In the rows, zero is written as 128.
Each row has a class, written after it.
[125 100 151 123 108 147 124 113 150 131 130 142 103 112 117 123 133 145
 119  91 142 146 115 140 128 108  92 128 131 123 132 150 135 121 122 121
 133 120 130 124 125 142 122 146 138 136 115 129 124] : maf
[131 123 114 119 144 158 121 151 109 133 115 127  95 109 118 126 164 130
 149 145 125 126 110 135 134 128  78 128 102 146 139 148  82 115 146 118
  93 123 112 144 118 134 118  94 112 130 119 103 131] : genav
[113 101 122 130 141 135 117 131  80 126 145 137 108 116 152 102 135 133
 125  91 128 134 124 134 130 147  92 142 120 130 129 145 116 129 133 146
 128 116 134 164 110 146 131 138 101 141 128 125 112] : vurif
[118 116 176 124  97 149 124  99 143 134 132 143 100 116 133 116 120 134
 115  96 143 138 140 161 118 107  81 136 112 120 131 149 129 129 127 108
 132 123 138 138 120 163 124 127 123 148 120 110 105] : tizub
[112 126 182 136 102 132 102 127 147 124 139 150 103 114 119 108 117 145
 124  89 150 135 187 134 118 107  91 138 112 117 113 130 124 122 130 116
 128 142 139 115 124 141 124 129 118 120 114  90 109] : tizub
[117  98 136 115 149 128 121 131 100 136 134 137 116 113 146 103 121 146
 137 117 138 139 130 133 142 127 109 144 129 128 130 112 117 117 128 138
 129 114 120 170 116 143 135 138 121 130 122 102 109] : begof
[117 108 137 142 173 132 141 148 128 137 139 150 126 106 155 171  99 118
 139 150 128 133 107 142 115 137 114 112  74  93  98 117 139 126 119 114
 127 116 117 164 127 162 121 133 127 134 118  61 122] : ketod
[118  75 120 117 136 106 117 147 120 149 157 125  94  85 134 111 114 177
 129 120 122 112 126 137 129 148 108 138  96 115 110 113 103 118 125 148
 143 107 122 138  97 129 118 125 126 140 117 143  97] : ketod
[114  96 133 147 135 122 131 180 180 138 124 152 140 127 153 150  91 132
 123 174 151 123 162 123 129 128 106 123 110  93  91 109 133 112 124 153
 156 134 106 138 110 141 117 132 130 118 102  60 124] : maf
[ 95 136 145 131 129 112 100 126 109 120 138 127  99 105 114 102 136 136
 107  77 126 136 111 138 119 130  70 115 126 120 141 112 112 120 127 120
 109 110 119 155 116 127 143 124 110 112 116 131 110] : tizub
[126 116 146 100 126 132 118 127 150 137 135 139 119 131 145 120 126 146
 171 117 143 146 137  98 113 128 108 129 141 125 133 134 120 131 139 136
 139 111 128 133 110 142 128 137 116 115 102 132 124] : maf
[113  95 127 144 144 114 145 153 150 126 130 139 121 119 149 147 100 137
 129 161 136 115 139 137 142 123 101 123  87 102  94 127 108 113 116 118
 133 126 115 165 104 154 113 126 124 148 112  65 118] : Por
[130  97 130 135 161 154 148 119  83 112 130 125 120 118 151 123 134 104
 153 147 141 164 114 128 149 140 119 120 116 115 103 138  98 146 134 135
 137 115 128 146 133 144 134 123 114 171 133  95 120] : vurif
[119 106 160 129 127 135 110 114 126 126 139 130 100 106 117 119 127 138
 129 114 143 128 122 148 138 119  82 136 111 126 129 139 126 125 122 123
 131 119 135 137 132 154 140 143 131 142 121  98 115] : vurif
[111 107 159 149 136 110 128 150 155 146 142 139 132 132 160 176  96 132
 142 170 143 117 149 146 128 142 144 128  76  99  95 126 141 110 114 121
 134 115 113 161 145 140 135 128 142 135 112  68 131] : ketod
[130 101 150 120  97 132 127 107 164 142 139 138 114 117 139 135 132 143
 125 100 159 145 143 128 133 108 105 139 120 117 124 138 138 124 130 113
 133 120 119 140 126 159 123 131 141 140 108 120 128] : maf
[122 149 125 109 151 110 112 155 125 126 110 138 111 130 136 140 165 130
 157 129 130 137 132 131 143 134 105 160 101 136 136 116 128 120 141 115
  92 127 130 160 131 135 123 102 143 115 121  81 110] : gibu
[119 108 143 122 150 127 121 139 102 142 138 129 110 107 137 124 126 149
 147  83 139 131 131 112 134 157 126 145 121 139 120 121 115 121 127 132
 128 113 125 165 126 144 126 135 116 133 121 120 124] : ketod
[134 139  95 116 149 164 124 133  95 138 105 114 100 103 114 147 165 124
 150 131 115 114 105 137 136 146 111 132 106 132 145 130 120 115 132 107
  84 117 126 143 116 121 125  97 126 129 118 108 133] : ketod
[150 111 120 118 167 123 114 133 103 121 139 123 123 107 130 110 125 143
 123 109 142 137 139 109 138 125 117 133 128 134 117 101 123 122 146 121
 120 129 107 174 122 157 135 116 104 131 132 115 113] : ruf
[120  96 144 134 152 158 154 115  96 124 133 136 120 110 155 111 122 104
 143 133 144 171 125 130 150 139 117 116 107 113 101 116  90 139 130 124
 124 114 126 159 119 145 125 116 108 171 132  87 110] : tizub
[122 136  92 128 170 140 108 156 110 136 121 121 107 121 119 139 171 130
 157 140 117 127 139 128 135 139 105 140 104 155 134 150 113 119 154 127
 106 125 139 142 130 127 135 102 136 139 123  72 132] : vurif
[120 136  96 122 137 146 119 137 112 137  94 112  93 125 109 122 166 132
 145 147 110 145 113 142 148 124 103 133 120 130 138 126 116 113 149 112
  97 122 138 146 124 117 131 100 125 133 123  94 128] : ruf
[123 121 123 124 145 142 117 153 104 122 100 113 120 118 124 115 165 133
 151 170 105 131 121 139 146 144 100 131  96 138 141 114 110 109 156 113
  90 125 115 150 104 104 119 113 126 133 127  85 135] : ruf
[ 97 101 138 135 153 117 131 155 146 142 125 144 121 115 148 154 101 113
 144 179 141 130 124 147 118 132  90 117  86 101 107 128 115 123 119 142
 115 112 123 150 128 164 115 112 123 127  89  60 105] : kabaf
[129 132 106 117 146 155 118 163 103 135 121 135  94 109 120 134 171 125
 147 134 124 121 117 134 135 133  84 137  93 143 142 135  96 118 142 107
  91 121 110 158 106 134 121  99 114 128 122  98 129] : genav
[108 108 153 144 132 120 140 148 151 127 159 151 123 118 156 153  95 121
 135 164 138 132 137 135 123 136 115 113  79  98  86 125 119 122 116 126
 148 126 115 143 120 159 130 117 132 144 117  60 115] : tizub
[130  94 161 118 100 138 126 115 131 114 140 125 100 113 121 113 137 142
 122  92 151 146 141 145 116 111 103 144 130 124 121 153 116 121 127 114
 145 122 125 137 122 122 127 133 137 137 119 163 104] : gibu
[117 109 136 146 150 131 146 148 150 129 148 143 128 119 155 154  93 114
 130 172 138 126 141 142 131 132  90 110  79 120 104 130 102 122 106 123
 150 131 115 147 127 156 141 113 137 135 115  55 125] : tizub
[ 82 123 115 132 168  97 143 139 120 125 108 166 142  91 168 119 114 147
 148 120 178 146 100 144 175 109 135 137 105 122  94 115 132 143 126 105
 104  87  35 189 118  95 107 161 152 140 185  43 166] : Por
[117 102 163 126 121 146 130 110 136 115 124 134 107 106 122 110 116 143
 117 110 147 140 123 149 133 114  94 115 117 115 125 147 125 125 129 112
 125 121 136 125 119 155 125 135 120 143 110 110 114] : kabaf
[131 101 141 126 143 160 168 115  88 136 126 142 127 117 152 130 132  97
 128 149 146 188 116 143 155 123 115 116  93 108 107 116  87 144 140 120
 103 112 121 161 128 138 109 121 100 168 138  95 111] : genav
[106 102 154 149 128 125 140 155 157 120 136 151 128 121 166 152 107 124
 128 172 150 125 136 144 136 125  81 109  78 104  99 132 110 124 120 132
 135 128  91 147 130 155 118 110 127 136 108  62 123] : genav
[145 129 122 124 161 171 114 145 101 133 116 118  97 108 119 142 165 135
 167 137 121 128 121 122 148 158 105 138  92 147 140 134 100 116 134 117
  93 123 127 143 119 145 125  98 129 145 116  91 149] : ketod
[100 105 137 129 133 131  93 144 113 128 128 120 118 103 145  91 134 142
 117 116 142 132 139 135 135 162 118 139 116 112 122 110 129 130 154 131
 126 119 133 146 113 153 133 111  99 134  96 101 101] : kabaf
[137  91 135 129 151 160 161 112  99 116 113 127 122 117 144 119 125 101
 155 150 134 156 112 141 149 139 134 124 127 106  97 112  99 135 124 126
 115 107 126 148 122 136 123 113  97 182 130 119 112] : bived
[104 103 126 120 163 136 117 160 108 121 134 130 112  98 134 112 124 138
 137  91 139 141 128 111 124 143  89 135 127 131 125 121 109 135 131 137
 120 114 111 168 112 149 113 140 102 115 111 101 112] : kabaf
[110  96 148 144 159 118 133 164 155 123 135 138 131 121 141 148  94 120
 144 170 140 122 134 141 124 134 102 106  92 100  96 128 117 120 118 121
 131 117 112 141 114 164 124 120 129 135 102  57 131] : kabaf
[137  85 146 136 141 153 172 112  87 122 133 120 136 112 151 121 118  99
 146 141 140 160 119 130 133 120 138 116 127 110 115 122  89 128 140 129
 140 119 108 154 125 159 125 125 115 160 127 127 130] : begof
[109 106 145 141 134 112 145 159 167 129 144 145 138 126 148 151  94 120
 130 179 141 132 137 136 123 134  92 118  93 108  96 125 106 117 120 127
 142 122 102 154 117 151 128 122 140 125 121  71 126] : gibu
[129  97 134 130 137 174 155 127 111 114 127 140 120 109 155 127 133 106
 144 140 149 179 114 124 160 142 123 127 122 107 107 123  97 136 135 127
 136 118 120 147 122 145 125 130 107 164 135 103 127] : maf
[109  94 144 129 185 124 132 140  95 110 129 131 113 122 160  93 116 140
 145 125 135 126 127 121 169 144  89 123 123 157 127 140  92 121 131 136
 136 116 133 175 125 149 145 131 104 147 130  86 111] : vurif
[119 107 143 120 129 136 120 146 102 122 139 147 105 110 141  99 116 141
 139 108 141 146 133 121 126 146 104 152 126 138 130 123 111 135 139 143
 128 117 115 167 129 162 130 142 124 145 139 120 106] : gibu
[110 104 142 120 130 122  90 162 114 157 145 136 121 133 130 102 135 122
 140 117 144 153 168 121 117 160 136 153 123 120 134 117 118 118 150 127
 106 106 119 173 119 158 131 135 103 133 121 107 114] : kabaf
[125 105 140 144 153 164 143 123  79 123 136 132 129 116 166 118 131  97
 149 150 151 162 126 129 142 135 111 125 109 109 109 132  91 153 141 132
 134 111 119 158 130 160 146 125 109 164 133  89 128] : vurif
[ 92 144 171 128 108 123 144  80 113 128 137 150 126  94 170 127 104 135
 156 252 160 120  80  94 147 111  95  92 101 128 105 163  73 169 107 127
 125 108  83 133 183 132 155 146 150 116 138  61 141] : Por
[108 103 141 145 133 120 136 155 156 133 144 144 124 123 161 144  97 121
 137 162 137 121 148 134 124 134 105 120  88 104  94 127 116 117 118 130
 148 129 104 152 121 161 126 118 132 133 115  54 125] : tizub
[126  94 156 123 104 149 129 101 130 127 132 132  99 109 125 116 124 145
 124 107 143 135 126 160 132  95  88 132 129 111 133 138 128 113 114 120
 139 120 125 135 121 142 134 139 143 137 114 125 117] : begof
[127  96 146 132 133 165 147 121  97 118 127 139 113 103 135 127 138 109
 151 138 150 178 107 118 152 137 121 121 112 110 110 127  92 143 134 115
 120 109 109 142 121 148 124 130 114 161 124  97 133] : maf
[119 132 109 124 154 142 121 148 125 136 122 119  92 106 114 127 154 134
 159 127 123 131 129 128 147 132 106 136 103 147 124 130  92 116 134 121
 118 125 130 138 123 131 132 100 136 135 119  78 131] : tizub
[116 107 163 127 117 130 116 109 151 142 138 134 106 115 114 109 128 141
 121  84 141 143 141 145 117 107  92 137 120 128 120 136 124 117 127 121
 129 124 137 134 121 157 124 133 134 148 118 110 112] : tizub
[123 136  93 121 146 152 110 141 106 140 110 130 103 111 114 124 166 132
 152 139 120 127 126 134 131 122 106 132 119 138 144 144 108 110 148 120
  90 123 118 136 110 123 125  88 127 115 115  92 136] : begof
[106 110 131 138 145 111 136 155 161 133 140 145 122 124 150 160 102 126
 136 186 140 133 142 124 127 126 117 117  86 102  92 134 117 112 123 134
 143 126 108 155 125 151 115 132 129 135 109  59 118] : Por
[126 107 123 116 120 121 119 149 107 147 147 147 109 113 137 128 146 135
 151  94 133 123 124 132 110 158 126 180 132 127 103 113 129 110 122 149
 120 123 136 149 114 138 120 123 122 154 126 146 116] : bived
[108  99 116 144 139 105 143 144 158 119 137 144 130 118 148 145 103 132
 125 174 133 133 120 137 146 126 109 111  82  97  95 129 109 111 118 131
 124 135 110 137 126 152 112 122 131 146 123  63 116] : Por
[137 139  99 126 155 148 101 151 101 132 114 129  99 109 111 125 168 132
 163 123 115 115 134 125 123 143 109 146 103 142 123 139 100 123 142 123
  95 129 128 135 111 137 125  90 125 135 123  83 132] : tizub
[130 117 105 120 146 152 121 145 108 125 113 118  99 108 118 132 156 138
 162 144 120 124 123 149 147 123  87 140 109 137 143 128  98 104 129 112
 100 122 119 144 113 121 133 100 140 128 116  84 139] : begof
[ 97 112 126 120 159 126 124 141  95 140 139 132 122 113 146 107 127 136
 140  93 137 142 124 115 137 144 106 139 128 151 134 127 119 135 143 143
 125 110 125 172 121 141 129 145 111 133 128  96 111] : vurif
[122 104 170 131 116 146 137 111 132 133 131 127  97 107 118 141 115 142
 128  95 136 137 119 145 131 125 106 129 111 128 130 135 134 119 116 102
 124 120 140 143 128 144 115 137 132 153 119 128 125] : ketod
[115  92 132 142 152 126 136 166 150 119 131 134 132 124 163 143  97 115
 140 180 143 124 140 134 132 134 113 112  93  89 101 127 118 126 119 128
 137 126 107 149 118 159 120 115 117 125 101  68 119] : kabaf
[112 106 141 120 144 126 117 143 107 129 140 132 115 113 137  96 125 148
 148 115 137 147 129 119 144 140 106 136 122 138 127 112 103 125 134 137
 131 112 113 163 120 135 137 136 114 129 130 113 118] : ruf
[126 109 149 128 106 138 126 113 140 124 133 153 104 114 115 113 118 145
 106  97 155 151 128 137 126 114  97 139 120 130 126 151 121 127 119 124
 135 132 134 137 126 163 130 133 134 139 125 128 101] : gibu
[110 108 134 150 138 110 128 162 176 120 139 145 135 128 148 148  93 115
 135 179 140 130 149 139 117 137  91 122 100 107  97 121 116 120 119 136
 142 130 106 148 129 154 126 111 140 131 120  74 126] : gibu
[126 103 165 122 120 143 132 106 123 129 133 130  99 107 123 137 123 147
 124  86 137 136 126 149 128 123 108 129 112 122 124 139 145 126 116 111
 125 114 126 135 123 133 110 139 136 149 119 127 120] : ketod
[142 140 104 113 155 164 108 145 103 135 106 133  97 112 119 120 169 124
 153 135 117 124 133 136 133 141  92 145 121 145 133 131 111 118 140 125
  90 128 138 126 124 114 121  91 113 121 115  95 127] : bived
[126 113 170 116 132 117 118 131 110 129 137 125 124 126 151  98 125 155
 152 115 139 131 133 112 137 146 126 130 125 133 128 110 123 120 151 142
 133 102  94 170 105 152 132 135 119 139 124 130 138] : ruf
[121 116 137 119 143 126 106 138 108 141 150 143 110 115 143 107 131 141
 138  88 144 136 149 108 126 149 119 143 121 136 117 125 113 124 132 141
 134 120 121 166 126 156 139 128 116 127 121 102 107] : tizub
[139 142  98 116 161 147 118 132 113 128 122 135 101 104 130 121 148 133
 155 143 123 120 122 132 135 134  93 125  96 147 137 135  98 124 137 119
 103 123 116 139 102 136 131  90 127 135 132  94 140] : tizub
[129 132 106 110 162 181  98 157 119 115  83 121  85  97  93 107 159 130
 156 116 131 133 116 124 134 129  72 141 143 155 155 162  97 117 143 127
  90 140 124 130 133 138 100 106  95  93 117  87 129] : kabaf
[115 120 128 117 159 138 136 164 105 128 110 120  95  94 109 137 161 129
 143 118 118 161  97 157 139 130  67 123  93 162 158 112  90 122 164 127
  84 114 112 148 132 117  92  96 132 154 125 108 118] : genav
[122  82 155 140 150 154 154 127 105 111 130 137 124 118 150 114 120  98
 145 146 151 182 123 129 143 139 116 123 113 112 100 125  87 147 133 120
 130 112 118 166 127 164 124 117 116 178 131 100 105] : gibu
[124 108 159 126 110 146 129 116 142 156 132 135 104 111 119 147 131 141
 122  99 142 139 136 151 125 127 112 137 108 115 125 135 138 118 120 112
 127 106 133 153 122 132 118 142 140 148 122 128 119] : ketod
[112 101 137 150 134 117 138 145 144 138 136 149 137 118 156 148  96 130
 131 176 140 125 136 145 129 115 107 117  95  93 100 119 120 120 116 135
 140 125 104 146 124 148 129 121 144 122 112  61 131] : begof
[112  96 132 151 135 109 147 158 143 107 138 144 126 117 140 139 101 124
 116 162 140 133 128 142 136 132  88 119  91 113 104 124 105 130 114 120
 146 130 100 144 126 159 134 117 152 146 126  79 113] : gibu
[123 108 153 128  96 144 120 114 139 139 130 153 104 120 118 115 135 144
 107 103 140 132 132 150 124 112  78 118 105 118 134 151 122 123 128 116
 117 119 124 133 121 153 125 132 123 139 117 118 109] : genav
[133  95 147 134 156 166 162 114  95 127 129 125 121 112 148 133 123 108
 144 143 138 166 120 125 148 148 141 114 111 111 101 126 102 131 136 122
 124 111 120 156 130 152 118 123 108 179 138 105 127] : ketod
[100 102 135 153 111  98 153 149 163 120 121 154 135 132 163 145  94 148
 123 140 150 141 152 145 171 131 142 118  85  72  85 116 118 114 123 108
 146 123 122 159 121 130 127 139 127 146 129  62 109] : Por
[125 132  88 117 158 156 114 151 105 124 107 119  96 106 108 126 162 128
 149 141 118 131 110 131 138 138  90 128 110 135 143 142 101 124 141 111
  86 124 128 134 119 138 127  98 120 122 114  83 131] : kabaf
[130 130 108 123 147 168 134 158 107 124 117 132  91  97 119 136 172 126
 138 169 127 113 112 140 126 120  75 120  93 154 143 150  88 112 155 103
 103 124 107 149 109 125 131  93 127 150 130 112 130] : genav
[116 102 142 125 145 120 123 159  99 107 140 134 105 116 148 102 122 147
 146 123 137 144 129 109 127 154  93 149 128 139 109 131  84 134 130 136
 154 122 121 164 108 139 135 131 116 134 127 126 117] : gibu
[134 100 138 109  99 136 133 104 162 160 113 146 148 158 126 133 138 153
 106 108 139 143 172 135 111 124 150 124 149 137 129 156 170 107 151  96
 105 112 146 167 131  93 129 132 132 160 131 130  79] : bived
[116 114 121 117 159 135 118 136 125 134 136 147 103 112 147 103 126 138
 144 110 133 139 130 113 135 142 109 143 131 146 125 117 127 118 132 144
 121 118 121 165 128 155 128 133 107 141 127 111 118] : bived
[106 113 147 142 148 117 126 156 167 131 141 147 140 126 144 164 104 118
 159 177 141 129 150 133 131 150 102 116  88 104  92 124 122 117 126 147
 142 113 112 143 120 146 125 131 132 138 119  42 128] : vurif
[123 134  98 119 151 148 118 159 106 134 117 127  98 108 104 125 155 125
 145 136 122 133 126 125 127 135 104 148 114 152 135 134 102 120 145 121
  96 124 124 151 118 133 126 103 130 128 127  96 122] : gibu
[132 132 109 125 139 164 126 157  85 129 105 130  81 102 115 140 174 134
 150 127 135 129 131 130 140 131 111 136  90 139 127 132 106 122 150 109
 105 121 119 149 110 115 124 102 127 143 109  95 132] : genav
[107 101 138 146 128 122 130 167 155 134 139 158 133 126 157 150 108 124
 119 173 145 125 142 138 130 128 100 117  81  89  91 124 117 126 119 135
 126 128  97 150 117 148 113 114 111 125 112  62 105] : genav
[121 103 132 134 169 161 145 118 104 121 111 143 123 116 145 105 132 103
 143 140 133 154 120 137 147 133 125 123 124 105  93 120 105 124 138 129
 100 105 118 155 119 154 124 120  83 168 133  82 114] : bived
[113  98 127 112 147 122 115 158 104 110 150 116  87 100 132 122 131 148
 157  97 149 140 140 103 127 140 126 139 117 141 126 133 114 117 135 126
 122 124 113 153 119 138 118 114 112 124  94 130 117] : kabaf
[119 104 137 115 146 122 113 138 109 140 128 148 109 121 142 104 126 144
 152 105 139 150 141 116 127 150 111 146 130 136 119 109 123 114 135 139
 115 113 127 164 122 134 126 136 109 138 115 110 115] : bived
[120 126 108 120 166 138 118 155 110 140 117 113 103 106 118 127 160 129
 169 142 124 121 116 138 154 131  75 145 102 139 132 120  91 113 140 120
 101 121 138 142 111 130 133 105 130 127 118  67 137] : vurif
[132 144  84 118 167 141 102 151 109 128 107 118  97 108 106 129 168 128
 155 147 123 120 129 128 130 137 116 128 110 139 139 143 108 118 148 103
  92 120 132 137 117 121 137  92 122 116 113 101 138] : kabaf
[107 106 126 118 131 135 119 142 115 133 136 143 114 111 150 105 130 152
 132  95 146 145 136 115 146 137 104 146 128 136 130 128 110 124 138 129
 129 117 125 156 118 142 141 140 109 122 116 104 116] : maf
[110 115 131 120 152 125 118 142  99 124 141 131 118 113 146 111 131 138
 152 103 142 123 127 112 136 147 108 140 132 139 124 130 113 131 134 140
 137 114 124 161 118 138 142 137 111 129 127 111 113] : vurif
[129  81 151 129 147 163 154 125  79 120 121 142 117 109 155 106 136 107
 133 133 142 170 112 129 155 139 111 114 103 113 106 122  94 146 142 126
 116 115 108 161 125 151 103 126  97 169 132  92 103] : genav
